[[140 141 141 147 137 143 140 144 144 140 141]
 [144 142 154 140 149 142 140 147 143 138 148]]
->
[[144 142 154 140 149 142 140 147 143 138 148]
 [140 141 141 147 137 143 140 144 144 140 141]]

[[113 114 129 133 106 149 125 129 124 138 146 119 135 123]
 [127 123 135 133 138 116 123 119 124 130 122 132 112 119]
 [115 113 129 129 127 130 132 129 133 129 136 133 121 121]
 [130 131 133 131 131 119 121 123 121 126 118 130 120 123]
 [117 116 140 138 134 122 123 118 123 134 128 131 109 112]]
->
[[130 131 133 131 131 119 121 123 121 126 118 130 120 123]
 [127 123 135 133 138 116 123 119 124 130 122 132 112 119]
 [117 116 140 138 134 122 123 118 123 134 128 131 109 112]
 [113 114 129 133 106 149 125 129 124 138 146 119 135 123]
 [115 113 129 129 127 130 132 129 133 129 136 133 121 121]]

[[117 117 128 130 138 136 130 140 117 137 142 137 138 113 125]
 [129 118 135 119 137 125 143 114 119 136 135 112 136 122 136]
 [134 128 137 112 148 129 138 119 128 149 152 112 144 131 137]
 [124 129 119 119 118 115 136 136 129 113 110 128 119 128 119]]
->
[[124 129 119 119 118 115 136 136 129 113 110 128 119 128 119]
 [134 128 137 112 148 129 138 119 128 149 152 112 144 131 137]
 [129 118 135 119 137 125 143 114 119 136 135 112 136 122 136]
 [117 117 128 130 138 136 130 140 117 137 142 137 138 113 125]]

[[133 129 132 128 133 129 129 128 136]
 [128 151 128 128 128 128 129 128 128]
 [135 131 129 134 129 128 130 129 133]
 [132 130 130 128 134 133 129 128 132]
 [130 137 130 128 128 128 129 129 138]
 [129 135 129 128 131 138 128 128 130]]
->
[[128 151 128 128 128 128 129 128 128]
 [130 137 130 128 128 128 129 129 138]
 [129 135 129 128 131 138 128 128 130]
 [135 131 129 134 129 128 130 129 133]
 [132 130 130 128 134 133 129 128 132]
 [133 129 132 128 133 129 129 128 136]]

[[138 128 131 116 155 129 152 132 108 141]
 [149 109 116 132 120 112 113 123 134 115]
 [134 136 147 143 115 118 141 116 116 130]
 [139 129 141 113 129 122 121 138 137 135]]
->
[[134 136 147 143 115 118 141 116 116 130]
 [139 129 141 113 129 122 121 138 137 135]
 [138 128 131 116 155 129 152 132 108 141]
 [149 109 116 132 120 112 113 123 134 115]]

[[147 145 143]
 [118 130 117]
 [124 137 141]
 [135 132 133]
 [113 140 143]
 [140 135 133]
 [114 149 133]
 [116 126 105]]
->
[[114 149 133]
 [147 145 143]
 [113 140 143]
 [124 137 141]
 [140 135 133]
 [135 132 133]
 [118 130 117]
 [116 126 105]]

[[148 157 152 106 156]
 [149 143 146 114 143]
 [113 103 110 142 118]
 [123 142 137 111 135]
 [116 107 113 144 127]
 [118 122 119 146 108]
 [137 136 119 126 121]
 [131 126 120 112 151]]
->
[[148 157 152 106 156]
 [149 143 146 114 143]
 [123 142 137 111 135]
 [137 136 119 126 121]
 [131 126 120 112 151]
 [118 122 119 146 108]
 [116 107 113 144 127]
 [113 103 110 142 118]]

[[116 142 116 115 139 111]
 [123 135 124 123 131 120]
 [138 116 137 139 120 141]
 [108 151 108 106 146 106]
 [116 140 117 117 138 112]
 [117 141 117 116 138 114]
 [135 118 134 137 122 138]
 [143 110 142 145 114 144]
 [119 139 120 118 136 116]
 [112 146 113 111 142 110]]
->
[[108 151 108 106 146 106]
 [112 146 113 111 142 110]
 [116 142 116 115 139 111]
 [117 141 117 116 138 114]
 [116 140 117 117 138 112]
 [119 139 120 118 136 116]
 [123 135 124 123 131 120]
 [135 118 134 137 122 138]
 [138 116 137 139 120 141]
 [143 110 142 145 114 144]]

[[115 106 149 116 149 151 105 113]
 [107 150 105 152 108 108 151 116]
 [106 109 146 125 150 149 107 105]
 [150 105 151 104 147 148 104 112]
 [118 151 106 134 106 105 152 149]
 [106 108 142 149 150 150 107 109]]
->
[[118 151 106 134 106 105 152 149]
 [107 150 105 152 108 108 151 116]
 [106 109 146 125 150 149 107 105]
 [106 108 142 149 150 150 107 109]
 [115 106 149 116 149 151 105 113]
 [150 105 151 104 147 148 104 112]]
